Each row is followed by its tier, which names the range that a hidden value of the row falls in. A new part has a new value, new ranges and new names.
[ -22 -195 -145   24  -12  -51 -234   46  305 -125  237  140   46   24
  -48  -66    6   88  279  362   50  -17  -78 -144  -16  -72   73  -28
 -175   11   18  100   -2   36  -99  274   79  259  -81  122  200 -245
 -178] : (60)
[  81  -37   12   23  -21   77   79 -166  -11  -20  -68  -86   50   75
  -60    1   -5    1 -171 -135   29 -133  -69 -133    8  190   26 -101
 -105 -247  -53  -13  139  -19 -101 -227  101 -157  199  -99 -292   70
    0] : (54)
[ 109 -156  -78  -23  -76   99  -68  -45  180  114  107  -64 -162  166
  -40    7   54  121   36   66  -16 -173    7    9 -169  -39  128  -44
   37    5  -25    6   49 -159  -36   26   55   75  121 -114  -60 -212
  -21] : (60)
[-148   51  177   20 -114 -148 -229   33  113  125  -12 -114  -89 -175
   21  158   72  -15  224  353 -106   15  110  172  113 -183 -122 -141
  167  309   59   38  -29   15  159   78   -5  316 -161  -35  397 -220
   77] : (52)
[  55  -82    7   76  -31   27 -132  -70   54  -41  -59  -15   41   94
   78 -102   15   57   16  -46   22   39 -133  -80 -142  150   16  -24
 -135 -125   17  -51  133  -56  -22  -26  143  -87  132   50  -37   74
   84] : (54)
[  -4  -36 -158   88  -72  138 -303    5   97  -33  271   10  115  191
   31 -280   55   63   55   69  174 -112 -138 -371 -255  -12  143   36
 -393 -336   58  109  172  -26 -216  150  126   20  197   44 -183 -321
 -113] : (52)
[-323  318  166  220 -223 -173  -12 -125   70  145 -356 -173  -34  -10
  180 -154 -165  -54  141  210  -49  -86  148  165  -32 -167  -55 -102
    7  490 -180   -4 -112  -78  141   45 -129  360  -85 -260  214 -474
  114] : (63)
[ -28  146  310  316 -218  -55  462 -167 -157   30 -566 -271   55 -102
  -16   52   -6 -297 -468 -307  159 -148   -1 -129  147  363  -81  -82
  -48 -257 -207    2  106  -42  -97 -568  104 -308  154 -289 -558  261
   78] : (54)
[ 144 -151  -49  -25  -69  101  -48  -56   72  -47   70  -59  -24   98
  -87  105   33  117  -16  -22   34 -172  -43  -74  -95   55   78  -97
   -9 -125  -27   11   30  -74  -92 -110   38  -75  120 -113 -246  -35
  -21] : (50)
[  86  -92  -74  222 -113    8  157  -85   70 -288 -259   85  208  107
   13 -119 -184   39  -29 -109  218  -34 -138 -189  -60  273   78  -31
 -275 -193 -250  -23  -42  -21 -190 -137   27 -154   71  -74 -322  160
  -39] : (46)
[-150   80  206   96 -103 -153 -190  -39   72   90 -236 -139  -76  -63
  164   26   17   14  175  167 -139   80   18  208  -41  -51 -106  -89
  108  362   29  -72    5  -75  202   28   42  181  -65  -44  314 -111
  203] : (65)
[-232  108   59  108  -82 -188 -209  -24  133 -150 -118   15  148 -100
   77  -21 -130   42  322  348  -20   32   10   28  101 -107  -73 -134
 -114  319  -74   32 -121   83   48  148  -64  323 -176  -29  287 -267
   -5] : (63)
[  12  -34   22  176 -192  -25 -124  -11   85  -46 -183  -24  -14  104
  143  -91  -74  103  136   22   67   14  -51   56 -267   17   25  -15
  -29  158  -90  -55  -57 -132   41   39  -15   28   -3  -64    9  -64
  138] : (52)
[ -18  -11   93  124  -53 -167  300 -178  -14 -133   -3  123  237 -365
 -265   71  -87 -353 -260  131  173   26  -12 -277  489  259 -254 -165
  -90 -448  -66  179  137  390 -136 -237   63  -53 -142  179  -41  358
 -191] : (52)
[-364  231  224  273 -305 -299 -167   -4  117  127 -161 -105  -62 -214
  140 -101  -50 -176  198  414    7    9  120   89  -50 -263 -190  -57
   87  480    4  123 -105   54  183  193 -108  427 -294  -29  360 -442
   59] : (60)
[ -91  124   21  327  -89   32  348  -83  133  288 -140  -12   55   18
  -20 -431    3 -390 -315   37  279   -9   40 -330  249  253   74   85
 -410 -566 -226  129  335   12 -248  -87  272   93  204   -8   55  -83
 -166] : (46)
[ 106  -47   14  -13  -58   89  -86 -163  -10   90  -45  -96  -83  150
   55  -39   -2  107  -65 -141  -67  -59  -57   50 -225   84    7  -76
   47  -34   21  -89  123 -112   59 -105   60 -117  183  -56 -101   28
  159] : (54)
[  77  -98  142 -153   48   41 -209  -67  -46    0   99 -187  -19  -73
  -93  295  199   65  -45   -7 -141  -96  -67  -27   75   70  -69 -180
   89 -126  194  -12  160   14   24 -219  148 -130  132  -35 -144   96
   69] : (65)
[-383  358  340  196 -245 -257  -60  -59    3  151 -402 -284  -49 -197
  142   83  -60 -114  153  285 -108  -79  197  237  124 -214 -164 -175
  150  584  -98   18 -147  -27  213  -59 -133  374 -183 -296  249 -420
  152] : (63)
[ -20  -62  138   29  -45  -71 -167  -10   60 -160 -220 -140   30   -2
   72  196   37  143  160   49  -98  -36  -80   84  -35   57   -5 -128
   23  223    2  -82  -57  -96   55 -113   55  -11   14 -131  -73    0
  122] : (65)
[  83  -96   54  -79   54  -25   46 -208  -27 -119   22  -23   96 -101
 -150  162   -1  -32 -150  -43  -66  -67  -92 -107  165  200 -119 -181
   15 -217   60    8  139  146  -32 -238   89 -161   72   52 -179  244
  -14] : (65)
[  85 -136  -22   45 -112    7 -113  -26  128  -11   -4    2  -64   71
   19   19  -12  110  107   77   11  -27  -32   50 -159    3   23  -56
   47   71  -28  -23   -9  -84   26   35   16   43    3  -17   44  -31
   61] : (50)
[-163  204  267  176 -290 -176   33 -111  -45   51 -449 -225  -85  -95
  125  143 -131    3   72   58  -74  -88  137  298  -78 -100 -145 -172
  270  535 -143  -64 -202  -90  223 -165 -194  132 -144 -298   20 -149
  240] : (46)
[ -23    6 -184   41   40  188 -215  -83  144  138  247  -15   47  290
   57 -413   60   38  -17   29   85 -114 -116 -338 -192   36  205   58
 -446 -379   29   60  305  -88 -207  154  226   71  340   25  -63 -388
 -112] : (54)
[ -21  -41   34  -35   18   71 -275   41  112   25   29 -154   -8  107
   44   59  136  146  164  114  -62  -93  -42  -34  -26  -23  117  -81
 -131   10   40  -24   84 -137  -46    2  150   93  160 -133    8 -239
   23] : (54)
[  -5  -83 -153  177  -33   75 -102   20  224  129  246  128   63  103
    2 -419   68 -145  -24  175  230   48  -98 -376  -35   97  111  116
 -425 -498    0  140  303   25 -224  215  265  125  149  214  158 -173
 -180] : (50)
[ -89  -13    2  154 -141  -31 -201   82  177  -75  -95  -53   34   87
  101  -58  -10  109  251  202   76  -62  -23  -36 -122  -75  106  -25
 -162  166  -95   18  -80 -125  -54  115   20  195  -10 -132   43 -312
   -2] : (52)
[ 145 -203  126   -5   -7 -114   28 -118   16 -265 -276    4   60  -95
  -20  289  -59  105   38  -69 -106   82 -126  150   58  249 -133 -171
  169  113  -22 -137  -47   22  103 -236   42 -195  -58   25  -61  465
  164] : (65)
[ 185 -213   -7   20 -153   16   51 -100   29 -242  -78  -45   -2   42
 -107  245  -52  151  -42 -107   44 -204  -85  -24 -175  104    7 -136
  123   27  -61  -11 -128  -50  -51 -217  -77 -206    5 -150 -480  129
   10] : (60)
[   5  108  110   36  -37  140  277 -144  -40  239  -60 -268  -21   11
 -173   46  122 -195 -384 -109   76 -308   91 -220  272  160   76 -122
 -132 -445 -109   92  246  -36 -206 -393  166  -80  306 -300 -386 -126
 -118] : (63)
[  43  -50  172   74  -32  -86  126 -130  -66 -136 -179  -54  133 -192
 -100  172   15 -136 -182  -64   35   15  -85 -107  229  277 -161 -151
  -11 -240   -4   11  110  140  -38 -317  117 -201   13   25 -186  369
   25] : (54)
[ -90  -14   83  -72  -62 -125 -253  -16   59 -165   89  -49   86 -183
  -96  290   -4   91  242  310  -79  -88   28   33  144 -145 -119 -230
   92  226   62   70 -121  132   51    4  -91  191 -176  -49   89 -156
  -27] : (52)
[  45  -98   33 -115   46   12 -147  -70   57 -155  -14  -94   58   12
  -67  246   26  179  123   67 -113 -121  -54   20   82   43   20 -194
    7   66   10  -43  -17  -19  -16 -131   40   -5   66 -130 -114  -22
   14] : (54)
[  56  -28   40   51  -30  -24   71 -174   -3  175  132   82   21 -153
 -107 -124   12 -244 -223   50   69  115  -13 -134  168  173 -188  -68
  -19 -421   62   78  301  205   -2  -68  151  -33   28  258  214  259
   -5] : (46)
[  54   18   58  153 -109  -22  240 -207  -55    1 -133   20   99  -80
  -80  -89  -98 -192 -278 -110  138  -10  -37 -157  103  253 -120  -83
  -76 -340 -104   40  152  127  -74 -236   60 -159   60   39 -164  260
    0] : (46)
[ 123 -203 -164  151  -79   90  -38  -11  277  174   93  121 -129  231
   75 -357   14   10   26   70  128   64  -78  -94 -251   93  149  129
 -178 -213  -64    0  193 -157  -79  215  199   88  139  139  204  -80
  -21] : (60)
[ -43   64  167  166 -207 -111   65 -100    6 -103 -499 -144  -18   32
  137  117 -162  116  101  -51  -44  -54   26  252 -121   50  -38 -136
  144  430 -209 -135 -204 -152  135 -181 -124    6  -56 -281  -94    7
  224] : (63)
[ 203 -229  -94  173 -159  -33  202 -180  110  -85  -91  186  -23   56
  -26 -156 -168  -38 -138 -106  142   60 -117  -48 -212  241  -61   11
   31 -162 -114  -19   43   22  -15  -38   17 -166  -26  162  -94  334
   33] : (60)
[ 124 -133  -43    6  -85   35 -130  -85   54  -19   88   37  -19   49
  -15   -5  -20   84   29   14   21   -5  -65  -14 -163   47  -31  -72
   33  -79   30  -12   63   -2   17    5   23  -49   34   72    2   73
   66] : (52)
[  21   31  107  176 -135   30  148  -82  -52   -8 -143 -119   95  -41
  -64  -12   34 -158 -246 -111  175 -116  -41 -234   75  210  -17  -63
 -158 -357  -84   68  137   25 -156 -282  111 -168  136 -109 -351   93
  -32] : (46)
[ 180 -143 -109  -17 -124   36    5 -224   19  -72   67   83  -32   92
  -59  -10 -161  121  -49  -84    5  -82  -56   23 -255   57  -61 -111
  132  -11  -29  -27  -11   26   41  -46 -108 -114   12   39 -149  116
   72] : (50)

[ 205  -77    6   14  350  -52 -285 -119   42 -261  259  -17 -103  -95
  -22   53  -91  111    4  272  269   76   22 -112  182   40    1 -155
  120  -50  -44 -159   49  -56   13  -85   62 -154  -18  -21   86 -157
  168] : J
[ -81 -117  134   47  462  102  -66  -77  -86 -211  440 -129 -377   88
 -143 -339 -163  325   66  110  -38   78  224 -215  217  -70  -87 -164
  197 -101  121  -30  164 -275   66 -125  -77 -214   10 -237 -110 -241
  232] : M
[ 256  356  -76 -681 -242   84  231  324  -60  131 -139 -229   58  147
   94   95  -24 -315  -79  -41 -219   -5  127 -132   68   51   71  -96
   66  -97  204  334   21  165   49 -115  207   51 -128   28  -34   13
   73] : D
[-135  -56  222  193  476    9  -43  -76   -6 -308  563 -281 -459  232
 -123 -253 -142  467  142  238   -7  151  207 -102  279  -23  -98  -64
   80   25    3  -98  221 -363  -34    6 -170  -52   77 -241 -141 -261
  111] : Y
[  26 -270 -324  182  263  246 -203   40  189 -163  -29  227  -78 -241
  -43 -475   20  138  -30 -150 -199 -124  160 -227 -278  122 -112 -428
 -125  237   27 -336  -27   86   37   82  -85 -213 -204  -64 -174  128
  -10] : S
[ 269  338 -132 -633 -194   37  117  237    6  144 -139 -196   48   55
  115  113  -10 -332 -137   24 -127  -89   85 -126   -3   38   15 -133
   28 -160  180  283   39  165   22  -77  213   51  -93   73   25  -21
   89] : S
[ 336  136 -202 -279   58  -89 -226   74  229  -61  104  -96   84  -75
   -5   10   61 -200 -100  207   -7 -161   31 -230 -126  233  -79 -189
 -108  -10   76  -53   -4    3  140   36  104   65 -173  221   50  -75
  140] : S
[ 101 -292 -176  145   70   85   47 -147   65  152 -215  225  144 -145
  100  149  238  104  -89 -291   25 -184  -76   32  -11 -151 -213  -50
  -19 -131 -195 -189    2  133  -84  374  -59  -67  445 -118  -77 -154
 -121] : Y
[ 207  -13  -60 -125  -65  203  105  335  -30   94  -28   57  139  175
   67 -137  -47 -176   46 -236 -262   50  229 -307  132  153   54 -263
  128  177  282  -79  -65   63  190 -133  323 -101 -283  138  -52   84
  148] : D
[  69 -291 -308  251  294  175 -317  -95  162 -312    5  160   -9 -391
  -91 -283   38  270   -4  -67  -46  -14   -7   29 -348  -35   55 -446
   78  150 -115 -336  -96  170   42  -53 -220 -304 -235 -167 -153  108
  -29] : J
[ -67   70  -52  287  104  -62  -86 -102  148 -231  159 -352 -108   61
  -39  211   58  376  148   67  -18  107  -84  355  -91 -161   84 -184
  179  106 -191 -239   31   21  -51   21 -188   49 -135  -66 -107 -137
  -86] : G
[  54 -163 -107   56 -122  132  238  -28  -43  327 -275   95  191   18
  138  227  215   32  -62 -451 -126 -149  -42  100   27 -275 -129  -69
  172 -204  -50  -50  -10  167  -27  241   59  -53  355  -97  -87 -161
  -75] : Y
[   9 -305 -259  356  240  203 -217  -62  180  -85   44  153  -19 -277
  -26 -360   65  223  -42 -185 -153 -130   68  -68 -361  -71  -64 -474
   74   57   48 -343  -37   53  104   -9 -112 -263 -177  -86 -136   32
   33] : G
[ 204 -148 -228   67  198   14 -215  -36  239 -289   -5   88   11 -244
   31  -44  120  164  -45  130   84  -22  -45   12 -162  131  -52 -160
 -238  182 -271 -238  -13  130 -124  245 -215  -29   86 -116 -109   76
 -188] : L
[ 121 -100 -129   88   22  -39  -26 -195   16   41 -199   31  156  -75
   77  485  158   95    7 -144  184  -43 -178  232  117 -211  -46  -22
  186 -122 -258 -187  -31  207 -101  199   33  -32  267  -21   34 -214
  -61] : J
[ 321  349 -118 -556 -126 -140  -29   35  114   68   48 -350   85  -77
   26  244  102 -211 -166  201  -18 -148  -80   25 -185  -47   10  -97
   84 -350   75  286   41   64  116  -71    4   88  -36   60   49 -184
  120] : G
[ 262  278  -99 -390  -32 -136  -82  -35  116  -38   58 -309   16  -96
   40  274   69  -89 -120  239   87  -80  -98   98 -119  -67   19  -96
   73 -268  -28  166   56   76   20  -38  -27   61    3   14   57 -174
   64] : G
[  93 -197 -154  219  -30   14   56 -186   59  179 -300  143  190  -87
  182  451  234   93  -47 -274  149 -123 -168  228   63 -239 -141  -25
   76 -129 -271 -243   -7  225 -168  357   34   -7  434  -40   12 -182
 -163] : Y
[-165   40 -219  249   29  124  -41  -28  154  -36  -82 -186 -151  -26
   53  -20   15  233   38 -152 -160  -57   22  249 -253 -207   -6 -382
  123   86  -31 -238   45  152 -113   18  -62  -40 -202  -50 -115  -16
  -86] : H
[ 286  -49  104  195   81  -70  -74  176  119 -337  187  -98  103  153
  130  237   29  209  146  199  153  326  -14  109  254  174  178  -29
  -57  364 -240 -241  -41   47 -115  103  -13   82    9  -48  -55  115
 -199] : L
[-307   47   78  134  377    4   12 -264  -37 -146  320 -360 -499  162
 -139  -37  -93  453  109   90  -13   -3   93  119  162 -272 -166  -78
  217 -176  -56  -65  246 -225 -103   44 -183  -41  130 -227 -112 -415
  117] : M
[ 356  206  -19 -444 -120  -37   29  153    6  106   80 -216  171   11
   54  153   48 -218 -115   57  -67  -39    7  -88  -32  -29   83 -138
  206 -270  189  240  -16   44  197 -178  141  -23  -88   54   41 -110
  177] : M
[ 323  422 -218 -724  -91 -120  -51   66  126   35  -64 -257   19  -16
   -9  231   37 -377 -128  235  -13 -194    7 -182  -39  175  -90  -44
  -84 -181   85  211   57   85   88   15  156  150 -116  235   96 -187
  177] : D
[ 321  314    6 -527 -246   10  161  280  -28  201  -45 -238  125  132
  186  193   -5 -305 -132   15  -86  -12   68  -68   66  -37   86 -124
  139 -224  225  314   32  120   51 -145  264   46  -45   52   56  -24
   95] : H
[-244   79 -262  246   37   70  -44 -170  177    8  -73 -286 -186  -67
  -22   44   82  290   27 -165 -187 -160  -48  342 -365 -316  -68 -355
  176  -56  -69 -213   71  114  -75   57 -170   -8 -154  -56 -130 -165
  -54] : Y
[-365   76  -14  139  387   -8  -54 -287   -8 -211  334 -433 -489  161
 -286  -73  -74  499  178   46 -136  -33   74  156   58 -257 -138 -125
  294  -99  -64 -116  186 -219   -6    5 -252  -29  -66 -173 -177 -439
  164] : J
[-408   58   21  161  451   -8  -54 -343  -47 -231  334 -409 -563  177
 -269  -39 -114  534  185   76  -49  -12   80  162  165 -284 -169  -84
  291 -119 -106 -129  226 -230  -85   34 -236  -41   26 -211 -149 -479
  160] : J
[  73  -94 -375   85  208  142 -272  -11  255 -317 -114  104  -99 -312
   -1 -219   13  133  -19   57  -30  -47   37  -14 -312  132  -18 -386
 -194  288 -153 -329  -27  222 -110   86 -145 -128 -243  -52 -113  169
 -128] : D
[ 191 -271 -257  -49  124   95  -26  -75  119   28 -209  285  118 -228
   55  -24  223   33 -132 -170   -1 -205  -27 -122  -69   36 -231  -48
 -214  -30 -213 -142  -10  145  -89  411 -124  -60  395 -134 -119  -50
 -143] : L
[ 101 -138 -123  500  201   70 -267   56  190 -487  -52   89  -46  -53
  179  182  -97  290  197  149  273  344  -14  220  135  144  199 -295
  -84  608 -327 -596  -56  268 -303   51   54  -70 -241    2    2  265
 -265] : D
[ 358  332  -81 -629 -189  -75   26  118  -31  143  -24 -280  185    1
   26  292   38 -316 -127   61  -47  -81  -42  -30  -27  -77  100 -115
  282 -351  181  325  -27  128  190 -218  190   -2 -129  103   82 -162
  223] : J
[ -68   -8  120  121  463   -9 -137  -47   41 -341  423 -178 -442  213
  -63 -167 -191  314  136  308  108  136  212 -179  362  130 -124  -71
  -56  168  -40 -198  206 -256 -123   65   -9   -5   12  -89  -48 -190
   97] : S
[-105 -104  125  125  454   49  -78 -101  -35 -261  481 -207 -358  125
 -196 -284 -108  404  120  122  -74   86  180 -137  176  -55  -82 -130
  186  -34   45  -87  145 -300   86  -67 -164 -141  -12 -215 -152 -270
  190] : M
[ 109 -154 -202  267  272  119 -258   36  190 -469  -16  127 -102 -167
   55  -79  -63  239  113  138  128  200   50   23   -9  199   89 -292
 -170  484 -245 -451  -34  191 -188   68  -73 -120 -215  -66  -76  216
 -181] : D
[  24 -188   58  631  233   14 -190  -51   88 -440  143  -69  -46   24
  111  267  -54  488  236  103  263  396  -78  381  178  -96  243 -228
  184  383 -324 -502  -36  129 -213  -29  -66 -108 -110 -140  -38   84
 -206] : M
[ 289 -164  143  390  182  -56 -149  148  122 -433  221    4   83  134
  173  241  -18  288  182  243  281  413  -10  112  351  200  197  -49
  -76  469 -300 -386  -42   47 -182  109   19   29   32  -62  -20  161
 -231] : L
[ 230 -112   14  336  144  -32 -240   47   83 -321  170  -53  143   26
   40  243  -30  204  172  101  175  285  -54  146  147   38  243 -237
  246  279 -130 -370 -117   96   37 -143   92 -105 -264   57   25   50
    1] : J
[ -98  -98 -360  306   67  167 -177 -120  207   15 -143  -23  -36 -277
   22 -124   80  176  -52 -231 -160 -193  -28  187 -492 -240  -31 -529
  169  -24   21 -308  -24  199   20  -40  -80 -184 -268  -14  -88  -10
   -6] : G
[ 373  213  -45 -382  -32 -106  -98   68   93   -9  113 -212  106  -68
   77  199   37 -180 -129  227   88  -40  -36  -53  -48   21   56 -132
   91 -233   85  157   20   43  104 -118   99    6  -54   71   94 -110
  134] : G
[ 253 -219   77  535  196   -4 -228  108  164 -466  192   35   87  -11
  189  175  -23  349  165  207  282  413  -44  205  159  110  263 -214
   -6  464 -287 -465  -76  116 -173    6  -30  -75  -91  -96  -21  234
 -245] : Y
[-381  129   46   69  440   13   -5 -179   27 -193  399 -410 -655  290
 -201 -240 -155  424  145  158 -135  -55  233  -62  196  -83 -268  -76
   37  -12   12  -93  306 -331 -112  119 -156   63   20 -140 -158 -402
  148] : S
